Here is a tiny trained network, its code and every weight. The questions are about switching its units off for an input and a target symbol, where a switched-off unit gives its printed mean instead of its output.

import numpy as np


def w(rows, s, z=0):
    codes = np.array(rows[::2]) - 128.0
    scale = np.full(codes.shape[1], s)
    scale[-1] = z or s
    return codes * scale


def norm(h):
    return h / np.sqrt((h * h).mean(-1, keepdims=True) + 1e-5)


def f(y):
    return np.maximum(y, 0)


def softmax(a):
    e = np.exp(a - a.max(-1, keepdims=True))
    return e / e.sum(-1, keepdims=True)


def log_softmax(a):
    a = a - a.max(-1, keepdims=True)
    return a - np.log(np.exp(a).sum(-1, keepdims=True))


def net(x, mask):
    ids = ['ΠΩαβεζηθμστφψ'.index(c) for c in x.split()]
    T = len(ids)
    res = E[ids] + P[:T]
    u = 0
    for l in range(2):
        q, k, v = (norm(res) @ M[l].T for M in (Q, K, V))
        z = softmax(np.where(np.tri(T) > 0, q @ k.T / 2**0.5, -1e9)) @ v
        res = res + np.where(mask[u], z, O[l][:, -1]) @ O[l][:, :-1]
        u += 1
        y = f(norm(res) @ A[l][:, :-1].T + A[l][:, -1])
        res = res + np.where(mask[u : u + 12], y, B[l][:, -1]) @ B[l][:, :-1]
        u += 12
    return log_softmax(norm(res)[-1] @ U[:, :-1].T + U[:, -1])


Q, K, V, O, A, B = {}, {}, {}, {}, {}, {}
E = w([
[133,92,184,140,160,126,131,75,142,45,149],'Π',
[127,171,115,150,69,105,144,145,145,143,61],'Ω',
[161,158,145,129,157,128,199,137,136,123,150],'α',
[149,152,122,149,198,196,122,143,178,146,7],'β',
[86,47,175,136,91,130,147,99,78,126,195],'ε',
[164,65,92,140,173,229,69,53,80,81,34],'ζ',
[130,32,164,40,151,187,122,79,89,152,150],'η',
[80,188,126,142,152,211,87,125,113,108,83],'θ',
[121,92,95,113,68,139,96,102,67,177,89],'μ',
[87,110,124,124,123,180,76,127,24,78,127],'σ',
[144,81,150,91,49,132,84,77,150,103,69],'τ',
[116,134,122,196,85,88,119,143,96,117,105],'φ',
[161,109,99,173,127,89,159,168,49,141,135],'ψ',
],0.011)
P = w([
[197,80,226,117,71,108,181,172,62,107,95],'0',
[129,131,129,22,144,80,160,253,128,91,84],'1',
[108,200,63,143,82,153,113,152,98,104,152],'2',
[180,180,158,223,126,158,158,41,128,168,77],'3',
[93,114,84,156,238,53,88,130,169,201,86],'4',
[123,174,153,195,148,155,119,35,73,147,74],'5',
],0.0061)
Q[0] = w([
[176,136,178,192,147,165,198,2,29,137,24],'L0H1',
[89,43,170,109,235,16,134,145,165,193,23],'L0H1',
],0.0046)
K[0] = w([
[39,150,30,166,217,82,76,62,136,169,175],'L0H1',
[169,153,173,203,103,150,155,3,107,183,118],'L0H1',
],0.0061)
V[0] = w([
[127,201,65,73,242,85,73,39,67,3,148],'L0H1',
[209,169,170,29,137,158,209,145,217,109,197],'L0H1',
],0.0026)
O[0] = w([
[224,195,159,139,111,34,51,201,121,183,158,138],'L0H1',
[85,195,168,127,253,96,100,20,14,115,84,2],'L0H1',
],0.0053,0.0014)
A[0] = w([
[63,176,178,203,161,66,254,160,103,167,113,128],'L0N1',
[148,95,238,108,214,234,113,156,93,109,111,111],'L0N2',
[77,92,98,194,117,107,178,175,20,127,152,150],'L0N3',
[136,46,203,90,104,202,93,108,69,211,104,179],'L0N4',
[120,170,33,43,61,50,173,82,139,76,210,157],'L0N5',
[104,83,107,136,93,139,55,119,185,4,86,251],'L0N6',
[119,153,54,121,18,60,117,147,125,208,50,202],'L0N7',
[109,15,153,179,96,177,67,146,100,129,213,212],'L0N8',
[91,170,85,89,77,174,66,106,154,114,95,146],'L0N9',
[150,111,50,139,86,53,179,153,93,191,76,171],'L0N10',
[153,200,139,107,115,108,166,120,191,176,8,190],'L0N11',
[166,50,159,16,89,153,147,150,120,137,174,161],'L0N12',
],0.0038,0.0016)
B[0] = w([
[108,14,162,115,144,76,118,74,114,49,177,188],'L0N1',
[154,159,51,133,58,124,143,148,81,141,111,239],'L0N2',
[137,181,121,72,242,219,82,73,127,95,39,203],'L0N3',
[176,155,68,215,139,32,124,97,139,81,139,253],'L0N4',
[127,88,65,198,63,80,73,119,147,218,161,149],'L0N5',
[108,122,98,104,129,156,197,153,51,188,184,232],'L0N6',
[148,130,182,88,170,66,165,72,158,85,218,217],'L0N7',
[201,140,123,143,116,133,104,223,177,116,106,226],'L0N8',
[118,133,165,133,235,117,120,154,136,94,168,181],'L0N9',
[99,127,244,96,136,205,182,86,233,116,224,195],'L0N10',
[121,92,118,142,208,210,1,73,15,38,182,209],'L0N11',
[113,215,184,184,122,102,167,107,178,145,174,213],'L0N12',
],0.0031,0.0043)
Q[1] = w([
[55,38,116,56,203,67,152,172,211,141,75],'L1H1',
[222,37,255,195,177,119,116,69,162,140,132],'L1H1',
],0.0053)
K[1] = w([
[236,187,246,208,35,203,166,26,103,129,66],'L1H1',
[162,127,95,252,169,129,14,56,192,173,194],'L1H1',
],0.0046)
V[1] = w([
[153,82,94,134,2,62,39,7,188,40,58],'L1H1',
[217,24,44,92,77,71,159,98,42,202,99],'L1H1',
],0.0031)
O[1] = w([
[115,249,62,135,38,206,139,205,23,135,176,185],'L1H1',
[229,118,29,177,255,117,73,55,211,7,163,254],'L1H1',
],0.0062,0.00089)
A[1] = w([
[153,81,199,112,145,80,220,155,139,100,186,170],'L1N1',
[134,242,96,138,177,254,49,168,90,127,20,142],'L1N2',
[145,165,75,170,197,207,137,138,111,92,145,219],'L1N3',
[117,69,207,126,147,60,182,83,157,186,114,158],'L1N4',
[154,84,122,190,87,135,165,96,213,89,136,178],'L1N5',
[157,107,161,141,122,108,176,122,88,106,123,143],'L1N6',
[173,148,179,124,104,117,117,185,192,140,204,177],'L1N7',
[101,206,87,169,169,216,112,96,99,144,87,85],'L1N8',
[157,196,161,98,164,121,51,159,130,133,139,254],'L1N9',
[131,112,114,71,86,158,119,72,159,161,162,147],'L1N10',
[85,157,136,96,47,160,164,165,99,142,142,117],'L1N11',
[147,105,94,116,183,162,120,115,93,199,144,239],'L1N12',
],0.0061,0.002)
B[1] = w([
[113,145,150,171,109,134,88,136,153,181,101,227],'L1N1',
[170,35,89,205,64,96,92,222,78,72,126,246],'L1N2',
[86,100,120,103,44,156,153,117,117,145,147,255],'L1N3',
[95,120,75,51,91,117,102,169,83,65,97,190],'L1N4',
[113,128,130,79,194,125,149,148,181,145,144,205],'L1N5',
[98,155,111,123,150,151,72,115,126,145,152,198],'L1N6',
[236,130,113,114,103,68,158,132,164,139,95,168],'L1N7',
[147,17,89,133,129,106,113,228,47,81,115,199],'L1N8',
[170,132,111,254,104,111,112,103,132,100,147,187],'L1N9',
[97,132,182,152,139,166,146,176,158,146,90,153],'L1N10',
[132,163,117,149,220,156,124,139,83,182,117,164],'L1N11',
[102,184,167,173,106,113,101,105,145,86,146,186],'L1N12',
],0.0066,0.0065)
U = w([
[154,76,46,134,58,196,128,208,29,58,109,175],'Π',
[165,185,188,239,107,65,17,136,64,121,166,81],'Ω',
[10,56,191,151,74,231,143,99,185,122,195,111],'α',
[232,133,151,122,110,22,140,174,216,190,97,98],'β',
[3,154,152,77,77,178,31,116,134,110,83,60],'ε',
[148,97,61,136,245,140,134,4,119,67,234,84],'ζ',
[202,166,94,150,87,85,181,111,185,121,190,110],'η',
[60,118,138,96,184,36,135,4,18,84,57,161],'θ',
[105,138,157,37,28,55,82,186,121,200,74,112],'μ',
[128,130,64,78,41,213,223,141,200,132,206,172],'σ',
[44,183,121,128,135,227,177,110,40,194,106,254],'τ',
[138,167,174,166,124,230,155,231,183,238,109,110],'φ',
[106,44,170,71,244,89,89,152,213,129,112,147],'ψ',
],0.0051,0.0016)

Each question gives the input, a string of symbols that net reads in full, and the target symbol t.
The units are the heads (2 rows each of Q, K, V and O) and the neurons (one row each of A and B). Each row of codes is followed by its name. A weight is (code - 128) times the scale printed after its matrix; where a second scale follows, it is the last column's (O, A, B and U).
mask holds one flag per unit, layer by layer, with each layer's heads first. A switched-off unit (its flag False) gives its mean, the last column of its rows in O or B, instead of its output. The means were averaged over made-up inputs and are rounded, as every weight is.
A unit's drop is (log p(t) with every unit on - log p(t) with that unit switched off) / (log p(t) with every unit on - log p(t) with every unit switched off).
The circuit of an input: a set's keep is (log p(t) with only the set's units on - log p(t) with every unit switched off) / (log p(t) with every unit on - log p(t) with every unit switched off). Starting from the 12 units with the biggest drops (on a tie, the unit counted first), units are removed one at a time, each time the one whose removal leaves the highest keep (on an exact tie, the one counted first), for as long as the keep stays at least 0.8.
units of the circuit, in order: the units of the circuit, biggest drop first
top k neurons: the k neurons with the biggest drops, biggest first
top k neurons in layer l: the k neurons of layer l with the biggest drops, biggest first
input β Ω τ τ Π, target Π: units of the circuit, in order	L1H1, L1N8
input σ σ α ψ φ ψ, target φ: top 2 neurons in layer 0	L0N10, L0N3
input θ α Ω, target θ: units of the circuit, in order	L0H1, L1H1, L1N2
input α ψ α, target ψ: top neuron in layer 1	L1N5
input σ Π ε, target Ω: top 2 neurons in layer 0	L0N8, L0N6
input φ η ε, target ζ: units of the circuit, in order	L1H1, L1N2, L0N3
input Π ψ Ω, target ψ: units of the circuit, in order	L1H1, L0N10, L1N5
input σ Π ψ η Π, target ζ: top 3 neurons	L1N2, L0N4, L0N3
input Π α α, target θ: units of the circuit, in order	L0H1, L1H1
input α Π ε μ μ ψ, target σ: top 2 neurons in layer 1	L1N3, L1N2
input ψ τ β Ω η ψ, target ζ: top 2 neurons in layer 0	L0N1, L0N10
input θ θ τ, target μ: top 2 neurons	L0N6, L1N4
input σ Π ζ Ω, target η: top 2 neurons	L0N7, L0N11
input ε σ σ α, target β: top neuron	L1N7
input ζ Ω Π μ, target Ω: top 3 neurons	L1N3, L0N6, L0N7
input Π Ω α Π, target θ: top 2 neurons in layer 1	L1N2, L1N4
input Π α η ε μ, target α: top 2 neurons	L0N7, L0N10
input β σ ε Π η Ω, target ζ: top 2 neurons	L0N7, L0N11
input σ Π Π Ω, target Ω: top 3 neurons in layer 0	L0N11, L0N7, L0N1
input ψ σ ψ φ η τ, target ζ: top neuron in layer 0	L0N4
input τ ε η ε Ω, target α: top 3 neurons	L0N7, L0N10, L0N11
input ε σ η η, target ζ: top 2 neurons	L0N4, L1N2
input μ β μ, target ε: top 2 neurons	L1N4, L1N2
input μ Π α θ β Π, target ε: top 2 neurons in layer 1	L1N4, L1N2
input η σ Ω σ ζ α, target η: top 2 neurons	L1N7, L0N1
input ε μ η σ φ α, target φ: top 2 neurons	L0N10, L1N11
input μ Π ε, target Ω: top neuron	L0N8
